Facts:
bago | φ tobrim | κ 27 | ζ letro | Δ 488 | χ sorik
balok | φ peku | κ 270 | ζ klolum | Δ 488 | χ mato
befil | φ braklon | κ 270 | ζ plutrom,datre,pegram | Δ 231 | χ datre
bipus | φ skisten | κ 874 | ζ tifom | Δ 231 | χ nepe
bopler | φ vigel | κ 27 | Δ 488 | χ drorim
brilo | φ gruko | κ 27 | Δ 231 | χ ratek
brotar | φ tobrim | κ 875 | ζ pliba | Δ 231 | χ pliba
brulu | φ zimi | κ 27 | Δ 488 | χ vuko
bukam | φ stanur | κ 270 | ζ tubrur | Δ 231 | χ tubrur
buneplin | φ vori | κ 27 | ζ gikifle | Δ 231
datre | φ braklon | κ 27 | Δ 231
dotas | φ vigel | κ 27 | ζ bopler,vasku | Δ 488 | χ klokazom
drodum | φ zimi | κ 27 | ζ zabri,gufo | Δ 488 | χ brulu
droklak | φ tobrim | κ 27 | ζ brotar | Δ 231 | χ brotar
droklu | φ grafer | κ 27 | ζ plapus | Δ 231
drorim | φ vigel | κ 27 | ζ vasku | Δ 231 | χ fleplik
drudragem | φ raman | κ 27 | Δ 231 | χ rovoklis
dufloskal | φ zimi | κ 270 | Δ 231 | χ papligrul
dugreluk | φ zimi | κ 270 | Δ 231 | χ dufloskal
duvus | φ raman | κ 27 | Δ 488 | χ fluti
fadridun | φ saplam | κ 27 | Δ 488 | χ skofle
fami | φ peku | κ 270 | Δ 488 | χ zelor
fezon | φ brugri | κ 270 | ζ gifler,skagon | Δ 488 | χ sotol
fidrar | φ tobrim | κ 270 | Δ 231 | χ bago
flalan | φ saskas | κ 27 | ζ lafi,trozel | Δ 231 | χ gefem
flemos | φ skisten | κ 874 | ζ tifom,nepe | Δ 231 | χ vitos
fleplik | φ vigel | κ 270 | ζ vasku | Δ 488 | χ vasku
flimol | φ raman | κ 27 | Δ 231
floger | φ saplam | κ 27 | ζ zabofem | Δ 488 | χ sumu
flomos | φ skevol | κ 27 | ζ liviti,klegrar | Δ 488
fluti | φ raman | κ 270 | Δ 231 | χ laklur
gavu | φ skevol | κ 875 | Δ 488 | χ flomos
gefem | φ saskas | κ 27 | ζ trozel | Δ 488 | χ lafi
geskidrul | φ nokane | κ 27 | ζ motam | Δ 488 | χ plure
gifler | φ brugri | κ 27 | Δ 488 | χ gimegu
gikifle | φ vori | κ 27 | ζ buneplin | Δ 488 | χ tratutrek
gimegu | φ brugri | κ 27 | Δ 231
gisu | φ gruko | κ 270 | ζ stasul | Δ 231 | χ pludrir
grakal | φ brugri | κ 270 | Δ 231 | χ plezom
grefim | φ nokane | κ 874 | ζ vutiplal,klibak | Δ 231 | χ vinas
grutro | φ brugri | κ 27 | ζ gimegu | Δ 488 | χ mikomor
gufo | φ zimi | κ 270 | ζ dufloskal | Δ 488 | χ nozin
gukim | φ tobrim | κ 27 | ζ brotar | Δ 231 | χ droklak
kasto | φ braklon | κ 27 | ζ stomum | Δ 488 | χ vegamil
kedu | φ gruko | κ 874 | ζ reral | Δ 231 | χ stasul
kidri | φ peku | κ 270 | Δ 231 | χ repal
klegrar | φ skevol | κ 27 | ζ gavu | Δ 231 | χ liviti
klibak | φ nokane | κ 27 | ζ vinas | Δ 231 | χ zafli
klokazom | φ vigel | κ 27 | Δ 231
klolum | φ peku | κ 27 | ζ repal | Δ 488 | χ skeda
lafi | φ saskas | κ 270 | Δ 488
laklur | φ raman | κ 270 | Δ 231 | χ flimol
leflel | φ raman | κ 270 | Δ 231 | χ duvus
lekur | φ rezustir | κ 270 | ζ sobran | Δ 231 | χ sobran
letro | φ tobrim | κ 27 | ζ fidrar | Δ 231
liviti | φ skevol | κ 27 | ζ plidras | Δ 488 | χ skoskor
loskan | φ stanur | κ 27 | Δ 488 | χ razon
luklil | φ tobrim | κ 27 | ζ gukim | Δ 488 | χ fidrar
mabrik | φ buzir | κ 27 | ζ pifla | Δ 231 | χ staplugro
mato | φ peku | κ 270 | ζ zelor | Δ 488 | χ fami
mikomor | φ brugri | κ 27 | Δ 231 | χ grakal
mistigir | φ grafer | κ 875 | Δ 488 | χ droklu
morer | φ zimi | κ 27 | ζ papligrul,vuko | Δ 488 | χ dugreluk
motam | φ nokane | κ 270 | ζ geskidrul | Δ 231
munuk | φ saplam | κ 874 | ζ skofle | Δ 231 | χ fadridun
mutra | φ nedul | κ 27 | ζ skidrero | Δ 231
nepe | φ skisten | κ 27 | ζ bipus,flemos,vitos | Δ 488 | χ tifom
nozin | φ zimi | κ 874 | ζ dufloskal | Δ 488
papligrul | φ zimi | κ 27 | Δ 231 | χ gufo
pegram | φ braklon | κ 875 | Δ 231 | χ befil
pifla | φ buzir | κ 27 | ζ staplugro | Δ 231
plamor | φ brugri | κ 27 | Δ 488 | χ grutro
plapus | φ grafer | κ 27 | ζ droklu,mistigir | Δ 231 | χ mistigir
plezom | φ brugri | κ 270 | Δ 488 | χ gifler
pliba | φ tobrim | κ 27 | Δ 231 | χ letro
plidras | φ skevol | κ 875 | ζ gavu | Δ 488 | χ klegrar
pludrir | φ gruko | κ 270 | Δ 231 | χ kedu
plure | φ nokane | κ 27 | ζ pora | Δ 231 | χ klibak
plutor | φ saplam | κ 874 | ζ floger | Δ 488 | χ floger
plutrom | φ braklon | κ 270 | ζ kasto | Δ 231 | χ skigriba
pora | φ nokane | κ 270 | Δ 231 | χ grefim
pulun | φ rezustir | κ 27 | Δ 488 | χ lekur
ragodri | φ vigel | κ 27 | Δ 488 | χ dotas
raplus | φ rezustir | κ 27 | ζ zapom | Δ 231 | χ pulun
ratek | φ gruko | κ 27 | Δ 488 | χ vadores
razon | φ stanur | κ 27 | ζ zede | Δ 488 | χ bukam
repal | φ peku | κ 27 | ζ skeda | Δ 488 | χ balok
reral | φ gruko | κ 270 | ζ skilos,ratek | Δ 231 | χ brilo
rotrare | φ nastafo | κ 875 | Δ 231
rovoklis | φ raman | κ 27 | ζ flimol,leflel | Δ 488 | χ skeno
skagon | φ brugri | κ 875 | ζ mikomor,plamor | Δ 488 | χ fezon
skeda | φ peku | κ 27 | ζ balok | Δ 488 | χ stigirir
skeno | φ raman | κ 27 | ζ zule | Δ 231 | χ zule
skenolum | φ stanur | κ 270 | ζ bukam,tubrur,loskan | Δ 231 | χ loskan
skidrero | φ nedul | κ 875 | Δ 231 | χ mutra
skigriba | φ braklon | κ 270 | ζ vegamil | Δ 231 | χ stomum
skilos | φ gruko | κ 270 | ζ pludrir | Δ 488 | χ reral
skofle | φ saplam | κ 27 | ζ sumu | Δ 488 | χ zabofem
skoskor | φ skevol | κ 270 | ζ plidras,klegrar | Δ 488 | χ gavu
skuluvi | φ vigel | κ 27 | ζ dotas,drorim,fleplik | Δ 231 | χ ragodri
sobran | φ rezustir | κ 270 | ζ zapom,tarotron | Δ 488 | χ zapom
sorik | φ tobrim | κ 875 | ζ letro | Δ 488 | χ gukim
sotol | φ brugri | κ 270 | Δ 231 | χ plamor
staplugro | φ buzir | κ 874 | ζ pifla | Δ 488 | χ pifla
stasul | φ gruko | κ 875 | Δ 488 | χ skilos
stigirir | φ peku | κ 27 | ζ kidri | Δ 488
stomum | φ braklon | κ 27 | ζ plutrom,datre | Δ 231 | χ kasto
sumu | φ saplam | κ 27 | ζ floger | Δ 488
tarotron | φ rezustir | κ 27 | ζ lekur | Δ 488 | χ zoskeflu
tifom | φ skisten | κ 27 | ζ bipus | Δ 488 | χ tobrum
tobrum | φ skisten | κ 270 | Δ 231
tratutrek | φ vori | κ 874 | Δ 231 | χ buneplin
trozel | φ saskas | κ 27 | ζ flalan | Δ 231 | χ flalan
tubrur | φ stanur | κ 270 | Δ 231
vadores | φ gruko | κ 27 | ζ reral,kedu | Δ 488
vasku | φ vigel | κ 27 | ζ ragodri,skuluvi | Δ 231 | χ skuluvi
vegamil | φ braklon | κ 27 | Δ 488 | χ pegram
vinas | φ nokane | κ 27 | ζ geskidrul | Δ 231 | χ geskidrul
vitos | φ skisten | κ 875 | Δ 231 | χ bipus
vuko | φ zimi | κ 27 | Δ 231 | χ zabri
vutiplal | φ nokane | κ 270 | Δ 231 | χ pora
zabofem | φ saplam | κ 270 | ζ munuk,skofle | Δ 488 | χ plutor
zabri | φ zimi | κ 27 | Δ 488 | χ morer
zafli | φ nokane | κ 270 | ζ grefim,pora | Δ 231 | χ motam
zapom | φ rezustir | κ 270 | ζ pulun,zoskeflu | Δ 488
zede | φ stanur | κ 27 | Δ 231 | χ skenolum
zelor | φ peku | κ 270 | Δ 231 | χ klolum
zoskeflu | φ rezustir | κ 270 | ζ lekur | Δ 231 | χ raplus
zule | φ raman | κ 874 | ζ laklur | Δ 231 | χ leflel

Known rows:
sobran: -14	-3	14	-11	17	8	-6	-10	-19	-8	24	-23	1	-14	7	7	-8	1	2	11	4	13	21	-45	9	3	-8	14	-7	-11	2	-18	10
fezon: -10	3	20	1	-35	6	-23	-20	-67	-40	53	-40	25	-27	-26	17	-11	15	7	-4	43	38	42	32	-10	12	7	-28	17	-44	-7	21	19
skagon: -7	-28	-14	18	-23	-19	-74	20	20	-57	14	-9	6	-17	-12	23	25	-21	-38	-24	21	31	55	78	-29	23	11	-42	90	-54	-21	52	64
laklur: 16	-1	8	13	-13	-5	41	1	-21	10	-24	5	26	1	8	-9	-4	2	9	-1	1	5	-1	4	11	-8	-5	16	-35	11	-5	-23	-27
fluti: 15	1	7	13	-13	-7	37	-1	-22	12	-20	5	24	1	4	-8	-5	3	11	-3	1	2	-5	8	10	-8	-4	11	-31	10	-3	-20	-26
lafi: 27	17	8	6	1	-12	20	-18	-10	9	-1	-19	32	3	12	9	-1	-2	8	12	-2	20	18	-17	7	4	-15	29	-22	10	-23	-24	-13
gikifle: -13	4	6	-21	11	-17	-40	-12	-13	8	38	-17	-28	-9	-8	20	-1	8	-2	-7	3	-2	-1	-9	-12	-1	-2	-10	32	-10	8	6	9
stomum: -24	-18	7	-11	1	-2	-9	13	-16	1	4	5	-23	-10	-2	-2	-4	2	-7	-16	2	-9	-8	1	1	-9	8	-11	5	-9	18	-1	-2
bipus: -13	-27	28	-33	27	21	-30	24	-6	-38	-33	-11	-20	-8	-20	-5	17	60	-19	6	-2	-24	-4	62	-25	-45	-13	0	2	26	-17	6	24
tobrim: 16	33	-22	40	-13	46	38	-21	32	-13	-6	25	27	20	-25	-20	-10	-1	20	40	3	-3	-16	-7	0	17	16	-8	-30	7	-1	38	6
letro: -21	-29	8	-15	4	12	9	24	-6	-15	-13	4	-8	-8	17	-8	-1	-8	-15	-11	0	5	14	-13	11	-8	5	11	-19	-4	4	-18	-2
razon: -9	-2	5	-20	13	0	-21	-4	0	-6	21	-17	-11	-5	8	13	1	-3	-8	-1	0	9	18	-20	-1	1	-2	8	9	-5	-5	-3	10
skeda: -12	-6	6	-19	17	8	-16	0	2	-14	14	-17	-9	-6	15	10	-1	-7	-11	3	-2	13	27	-30	4	3	-2	15	1	-7	-7	-9	14
mabrik: -23	-18	9	-14	-2	-16	-16	10	-23	11	12	4	-28	-11	-8	3	-2	8	-4	-23	2	-13	-19	10	-7	-12	5	-17	16	-9	25	0	-6
skidrero: 18	-25	-24	26	-6	-58	-33	32	51	16	-41	33	-10	9	6	9	34	-20	-29	-35	-17	-14	-13	69	-24	-2	-4	-18	67	-2	-5	17	12
papligrul: 15	7	-11	-5	32	-18	28	7	40	57	-43	31	-24	24	22	-11	4	-9	3	0	-40	-37	-44	-34	11	-17	-10	32	-26	46	9	-31	-36
saplam: 16	33	-22	39	-13	45	38	-21	33	-12	-6	24	27	19	-24	-19	-10	0	20	39	2	-2	-16	-7	0	17	15	-7	-30	7	-1	36	5
pora: 13	12	5	14	-18	-18	22	-10	-30	27	-6	7	10	0	-13	-5	-8	13	19	-6	4	-10	-25	21	-1	-9	-3	-8	-11	7	9	-5	-28

Rows:
No name comes twice in this set of rows, the named rows included.
-7	13	-6	-36	57	-5	-24	-7	43	43	11	0	-53	11	15	7	0	1	2	10	-33	-37	-30	-67	2	-8	-13	22	7	31	14	-18	-9 | morer
15	-8	-2	13	-8	-28	5	15	-12	14	-40	5	19	7	12	-9	15	3	-1	-9	-12	-5	-7	33	5	-5	-14	-3	15	7	0	-14	1 | tratutrek
-23	-27	7	-8	4	5	5	19	-12	-7	-7	7	-11	-11	10	-6	-2	-9	-13	-12	-2	1	6	-13	8	-6	6	4	-9	-10	12	-11	2 | klibak
-15	-7	6	-13	18	2	-16	0	-1	-9	16	-15	-9	-8	13	11	-1	-12	-12	4	-3	14	26	-35	5	5	-1	14	5	-13	-2	-8	17 | floger
12	2	15	33	-61	-11	23	-9	-72	-21	5	-10	51	-16	-24	0	-8	10	11	-15	38	32	22	69	-4	1	10	-24	-10	-31	-10	14	-9 | sotol
-12	-5	5	-19	15	5	-18	0	1	-11	18	-17	-10	-6	9	10	0	-6	-10	3	-1	11	22	-28	1	4	-1	11	4	-8	-5	-6	14 | klolum
-6	-3	23	-37	29	17	-30	-2	6	-29	9	-24	-20	-6	-14	19	5	36	-17	11	3	0	16	14	-25	-28	-7	19	-8	16	-30	9	16 | nepe
15	25	-14	60	-57	53	37	-18	-9	-56	6	8	65	2	-37	-14	-12	2	16	29	36	40	26	43	-3	27	29	-27	-27	-33	-19	58	26 | brugri
-16	7	4	-10	13	-12	-37	-13	-12	10	35	-12	-24	-9	-10	16	-3	2	-1	-1	0	-3	1	-16	-10	2	2	-11	31	-17	14	11	14 | tarotron
18	-22	-25	26	-2	-40	-26	33	59	4	-50	36	-5	11	4	3	31	-20	-31	-25	-17	-13	-5	70	-22	-2	-1	-13	54	2	-13	23	15 | vitos
-24	-22	7	-13	2	4	-4	17	-13	-6	0	5	-20	-10	3	-4	-3	-1	-9	-14	1	-5	-3	-2	5	-9	7	-5	-2	-8	14	-6	-1 | gukim
-21	-19	16	-10	1	12	11	10	-29	-5	6	-2	-8	-15	1	-8	-9	8	3	-7	9	-4	-4	-14	10	-9	0	0	-16	-5	16	-19	-9 | reral
-15	1	5	-11	16	-6	-28	-9	-9	3	28	-14	-18	-9	-2	14	-3	-4	-5	1	-2	4	11	-25	-4	3	1	-1	20	-15	7	4	16 | skofle
16	15	-2	-4	30	-16	33	-5	20	62	-28	22	-19	18	11	-13	-4	8	19	8	-31	-44	-56	-39	12	-18	-16	25	-30	46	17	-36	-45 | dugreluk

Now the same things, written a new way:
Known rows:
reral: -1	0	-8	-1	-4	1	-1	-12	0	2	3	-17	-1	-2
zoskeflu: -5	2	-8	-3	-13	-1	-4	-8	-2	3	7	-7	-3	-4
flemos: 1	7	-6	2	-8	-5	-6	1	-1	6	4	-3	7	-8
tubrur: 4	-4	-3	0	1	0	2	-11	0	2	2	-15	-2	4
lekur: -4	1	-11	-1	-8	4	-3	-11	-1	2	4	-17	-2	-6
sotol: 6	6	-11	-3	-27	-3	4	-13	-5	2	-6	-12	-7	22
zafli: -1	0	-8	0	12	-1	3	-13	0	2	4	-12	-3	-1
gimegu: 5	8	-7	2	7	-4	7	-11	-2	0	-13	-8	-4	21
morer: 1	-6	9	-2	19	5	-4	4	10	1	9	13	6	-17
grutro: 9	10	-7	-3	-25	1	4	-4	-1	-3	-16	-10	-3	12
vadores: 1	4	-1	-1	15	0	3	-2	5	-2	-1	1	0	-6
brulu: 1	-7	13	-4	14	1	-3	7	9	2	11	22	6	-11
sumu: 0	5	-3	-1	5	2	0	0	4	-1	-2	-6	1	-9
kasto: 2	3	-1	-3	-4	3	-2	2	3	-1	-2	4	0	-5
loskan: 6	0	6	-3	-3	0	0	3	3	0	-1	11	0	4
skeda: 0	4	-1	-1	10	1	2	-2	4	-2	-2	-1	0	-8
fezon: 7	8	-11	-8	-45	-4	5	-8	-4	-2	-8	-10	-8	11
saplam: -4	-6	14	8	19	-6	-1	23	-12	-8	-4	-7	-3	1

Rows:
No name comes twice in this set of rows, the named rows included.
4	-8	12	-3	20	4	-3	4	10	2	10	18	5	-12 | zabri
-2	3	-3	3	29	0	0	-8	3	2	0	0	1	0 | letro
-26	-1	-7	-1	-6	19	2	-13	2	-5	-6	36	-1	6 | vasku
10	6	-8	-4	-21	-6	10	-11	-2	-3	-9	-19	-10	13 | plezom
0	-2	-5	0	-5	2	-1	-11	-1	3	3	-14	-3	0 | bukam
-3	-5	8	-4	8	0	-4	6	9	3	11	21	8	-16 | drodum
-6	-13	21	8	37	-3	-4	26	-6	-5	7	2	3	-12 | zimi
-3	5	-6	1	5	4	-6	-4	1	3	1	-1	3	-3 | vinas
-3	3	-5	2	17	2	-1	-6	2	3	-1	-4	4	-2 | klibak
0	-4	9	2	34	3	1	2	9	1	13	18	4	-18 | nozin
0	-11	4	0	27	1	0	-9	6	5	16	-1	3	-10 | dufloskal
-1	-1	-8	1	5	1	1	-13	0	2	4	-15	-2	-2 | befil

